Below is a small trained network, with its code and all its weights. Each question gives an input and a target symbol and asks what happens when units are switched off, that is, made to give their printed mean instead of their output.

import numpy as np


def w(rows, s, z=0):
    codes = np.array(rows[::2]) - 128.0
    scale = np.full(codes.shape[1], s)
    scale[-1] = z or s
    return codes * scale


def f(y):
    return np.maximum(y, 0)


def softmax(a):
    e = np.exp(a - a.max(-1, keepdims=True))
    return e / e.sum(-1, keepdims=True)


def log_softmax(a):
    a = a - a.max(-1, keepdims=True)
    return a - np.log(np.exp(a).sum(-1, keepdims=True))


def net(x, mask):
    ids = ['βδεηθμξστφψω'.index(c) for c in x.split()]
    T = len(ids)
    res = E[ids] + P[:T]
    u = 0
    for l in range(2):
        r = res
        for j in range(2):
            rows = slice(3 * j, 3 * j + 3)
            q, k, v = (r @ M[l][rows].T for M in (Q, K, V))
            z = softmax(np.where(np.tri(T) > 0, q @ k.T / 3**0.5, -1e9)) @ v
            o = O[l][rows]
            res = res + np.where(mask[u + j], z, o[:, -1]) @ o[:, :-1]
        u += 2
        y = f(res @ A[l][:, :-1].T + A[l][:, -1])
        res = res + np.where(mask[u : u + 8], y, B[l][:, -1]) @ B[l][:, :-1]
        u += 8
    return log_softmax(res[-1] @ U[:, :-1].T + U[:, -1])


Q, K, V, O, A, B = {}, {}, {}, {}, {}, {}
E = w([
[60,152,96,71,51],'β',
[129,255,153,87,121],'δ',
[106,76,66,44,119],'ε',
[120,57,169,197,194],'η',
[149,42,60,132,81],'θ',
[171,237,131,210,103],'μ',
[112,176,87,23,168],'ξ',
[169,117,87,202,39],'σ',
[194,194,154,77,186],'τ',
[208,92,73,86,183],'φ',
[243,130,90,183,133],'ψ',
[77,217,108,164,46],'ω',
],0.0062)
P = w([
[226,100,195,70,32],'0',
[182,110,158,95,70],'1',
[149,118,122,116,108],'2',
[119,126,83,136,143],'3',
[94,137,46,155,177],'4',
[64,142,2,179,213],'5',
],0.0053)
Q[0] = w([
[139,118,139,138,140],'L0H1',
[156,170,179,142,144],'L0H1',
[132,154,163,127,138],'L0H1',
[229,205,166,250,147],'L0H2',
[144,23,82,237,44],'L0H2',
[251,29,116,123,253],'L0H2',
],0.032)
K[0] = w([
[125,157,119,124,138],'L0H1',
[155,161,93,111,109],'L0H1',
[156,147,100,126,115],'L0H1',
[182,182,198,252,155],'L0H2',
[119,39,95,216,58],'L0H2',
[179,16,170,135,236],'L0H2',
],0.038)
V[0] = w([
[131,150,92,104,111],'L0H1',
[131,140,108,105,109],'L0H1',
[105,111,114,118,104],'L0H1',
[144,127,157,112,114],'L0H2',
[194,84,254,71,18],'L0H2',
[188,84,234,83,36],'L0H2',
],0.006)
O[0] = w([
[212,173,165,157,192,248],'L0H1',
[229,167,157,143,200,254],'L0H1',
[135,85,152,124,159,121],'L0H1',
[113,150,131,147,168,143],'L0H2',
[53,160,5,181,224,201],'L0H2',
[69,131,24,188,216,188],'L0H2',
],0.0027,0.00049)
A[0] = w([
[95,105,97,126,75,126],'L0N1',
[64,133,78,167,160,72],'L0N2',
[131,172,151,156,127,126],'L0N3',
[152,143,125,166,135,101],'L0N4',
[121,98,106,83,122,116],'L0N5',
[224,101,225,56,6,236],'L0N6',
[173,152,103,113,104,198],'L0N7',
[82,144,77,154,163,4],'L0N8',
],0.019,0.0027)
B[0] = w([
[150,146,137,157,167,180],'L0N1',
[122,138,84,119,157,152],'L0N2',
[135,144,114,140,111,175],'L0N3',
[135,124,103,130,119,162],'L0N4',
[147,128,141,111,150,165],'L0N5',
[185,177,255,179,129,231],'L0N6',
[127,134,72,114,147,253],'L0N7',
[142,114,180,129,92,145],'L0N8',
],0.039,0.0046)
Q[1] = w([
[48,111,195,2,4],'L1H1',
[175,151,133,164,176],'L1H1',
[158,154,103,131,167],'L1H1',
[109,99,188,85,34],'L1H2',
[92,121,200,38,90],'L1H2',
[116,135,112,113,85],'L1H2',
],0.04)
K[1] = w([
[253,200,100,145,73],'L1H1',
[124,83,149,156,149],'L1H1',
[96,91,103,160,180],'L1H1',
[171,176,45,122,185],'L1H2',
[127,193,148,59,182],'L1H2',
[138,145,109,184,125],'L1H2',
],0.034)
V[1] = w([
[94,24,185,171,1],'L1H1',
[167,16,206,102,9],'L1H1',
[51,145,132,122,169],'L1H1',
[71,177,9,91,192],'L1H2',
[150,134,105,163,79],'L1H2',
[113,109,237,179,50],'L1H2',
],0.0072)
O[1] = w([
[1,157,121,172,224,12],'L1H1',
[36,170,143,200,205,51],'L1H1',
[165,115,78,109,108,96],'L1H1',
[96,190,180,176,215,35],'L1H2',
[128,116,156,92,150,140],'L1H2',
[144,97,70,87,113,169],'L1H2',
],0.006,0.012)
A[1] = w([
[96,113,70,124,165,74],'L1N1',
[111,89,151,133,216,99],'L1N2',
[43,235,144,67,178,180],'L1N3',
[84,141,132,124,229,2],'L1N4',
[44,132,115,235,194,171],'L1N5',
[33,242,113,167,71,87],'L1N6',
[51,184,181,4,150,90],'L1N7',
[89,68,116,147,134,229],'L1N8',
],0.022,0.0066)
B[1] = w([
[179,99,162,139,194,199],'L1N1',
[126,106,106,120,57,191],'L1N2',
[59,209,139,63,175,220],'L1N3',
[172,123,98,114,9,165],'L1N4',
[25,157,154,206,135,253],'L1N5',
[150,4,161,78,79,201],'L1N6',
[210,58,155,192,100,130],'L1N7',
[96,87,93,100,186,194],'L1N8',
],0.035,0.003)
U = w([
[102,170,128,122,113,42],'β',
[104,118,151,76,137,55],'δ',
[106,114,76,81,93,85],'ε',
[83,103,88,137,138,219],'η',
[121,108,134,167,84,3],'θ',
[121,73,149,127,109,35],'μ',
[191,167,222,158,123,251],'ξ',
[120,158,169,175,136,23],'σ',
[113,189,123,107,173,92],'τ',
[121,84,3,60,146,218],'φ',
[138,119,145,156,176,58],'ψ',
[105,120,193,135,115,45],'ω',
],0.0063,0.0061)

Each question gives the input, a string of symbols that net reads in full, and the target symbol t.
The units are the heads (3 rows each of Q, K, V and O) and the neurons (one row each of A and B). Each row of codes is followed by its name. A weight is (code - 128) times the scale printed after its matrix; where a second scale follows, it is the last column's (O, A, B and U).
mask holds one flag per unit, layer by layer, with each layer's heads first. A switched-off unit (its flag False) gives its mean, the last column of its rows in O or B, instead of its output. The means were averaged over made-up inputs and are rounded, as every weight is.
A unit's drop is (log p(t) with every unit on - log p(t) with that unit switched off) / (log p(t) with every unit on - log p(t) with every unit switched off).
The circuit of an input: a set's keep is (log p(t) with only the set's units on - log p(t) with every unit switched off) / (log p(t) with every unit on - log p(t) with every unit switched off). Starting from the 12 units with the biggest drops (on a tie, the unit counted first), units are removed one at a time, each time the one whose removal leaves the highest keep (on an exact tie, the one counted first), for as long as the keep stays at least 0.8.
units of the circuit, in order: the units of the circuit, biggest drop first
most important unit: the unit with the biggest drop
k most important neurons: the k neurons with the biggest drops, biggest first
k most important neurons of layer l: the k neurons of layer l with the biggest drops, biggest first
which heads matter: for each layer, one digit per head in row order, 1 if its drop is at least 0.15 and else 0, layers parted by /
input τ ξ τ, target φ: which heads matter -> 01 / 00
input ω η ε δ θ, target θ: 2 most important neurons -> [L0N1 L0N6]
input η θ φ, target φ: units of the circuit, in order -> [L0N6 L1H2]
input δ ψ τ ω η, target η: 2 most important neurons -> [L0N7 L0N6]
input θ φ θ η σ β, target β: 4 most important neurons of layer 0 -> [L0N1 L0N6 L0N7 L0N5]
input η ψ τ ξ μ, target μ: which heads matter -> 01 / 10
input θ η φ σ, target σ: 3 most important neurons of layer 0 -> [L0N1 L0N7 L0N6]
input δ β σ μ β ξ, target ξ: units of the circuit, in order -> [L0H2 L0N6]
input μ η τ μ, target μ: 2 most important neurons of layer 1 -> [L1N6 L1N1]
input φ θ ε θ, target φ: 2 most important neurons -> [L0N6 L0N2]
input δ η δ, target δ: most important unit -> L1N6
input ω σ θ μ τ ω, target φ: 3 most important neurons -> [L0N6 L0N2 L1N5]
input η δ ω ε, target ε: 4 most important neurons of layer 0 -> [L0N1 L0N5 L0N6 L0N7]
input β ε β η β, target β: 3 most important neurons of layer 0 -> [L0N1 L0N6 L0N2]
input η τ ε ξ φ τ, target τ: 3 most important neurons -> [L0N8 L0N2 L1N3]
input τ σ η φ μ τ, target τ: 2 most important neurons -> [L0N2 L0N7]
input τ β τ η ε ψ, target ψ: which heads matter -> 01 / 11
input μ σ η, target η: which heads matter -> 00 / 11
input τ δ φ φ, target φ: 2 most important neurons -> [L0N6 L1N5]
input δ δ μ τ μ β, target ξ: 2 most important neurons -> [L0N1 L0N7]
input θ δ η ξ δ, target δ: most important unit -> L0H2
input β τ δ δ ε τ, target φ: 3 most important neurons -> [L0N6 L0N2 L1N5]
input ω β φ τ η ε, target ε: 3 most important neurons -> [L0N1 L0N7 L0N5]
input β σ μ ψ θ σ, target φ: 3 most important neurons -> [L0N6 L0N2 L1N5]
input η ω σ ψ μ η, target φ: 3 most important neurons of layer 0 -> [L0N2 L0N6 L0N1]
input ψ δ τ δ, target φ: 2 most important neurons -> [L0N6 L1N5]
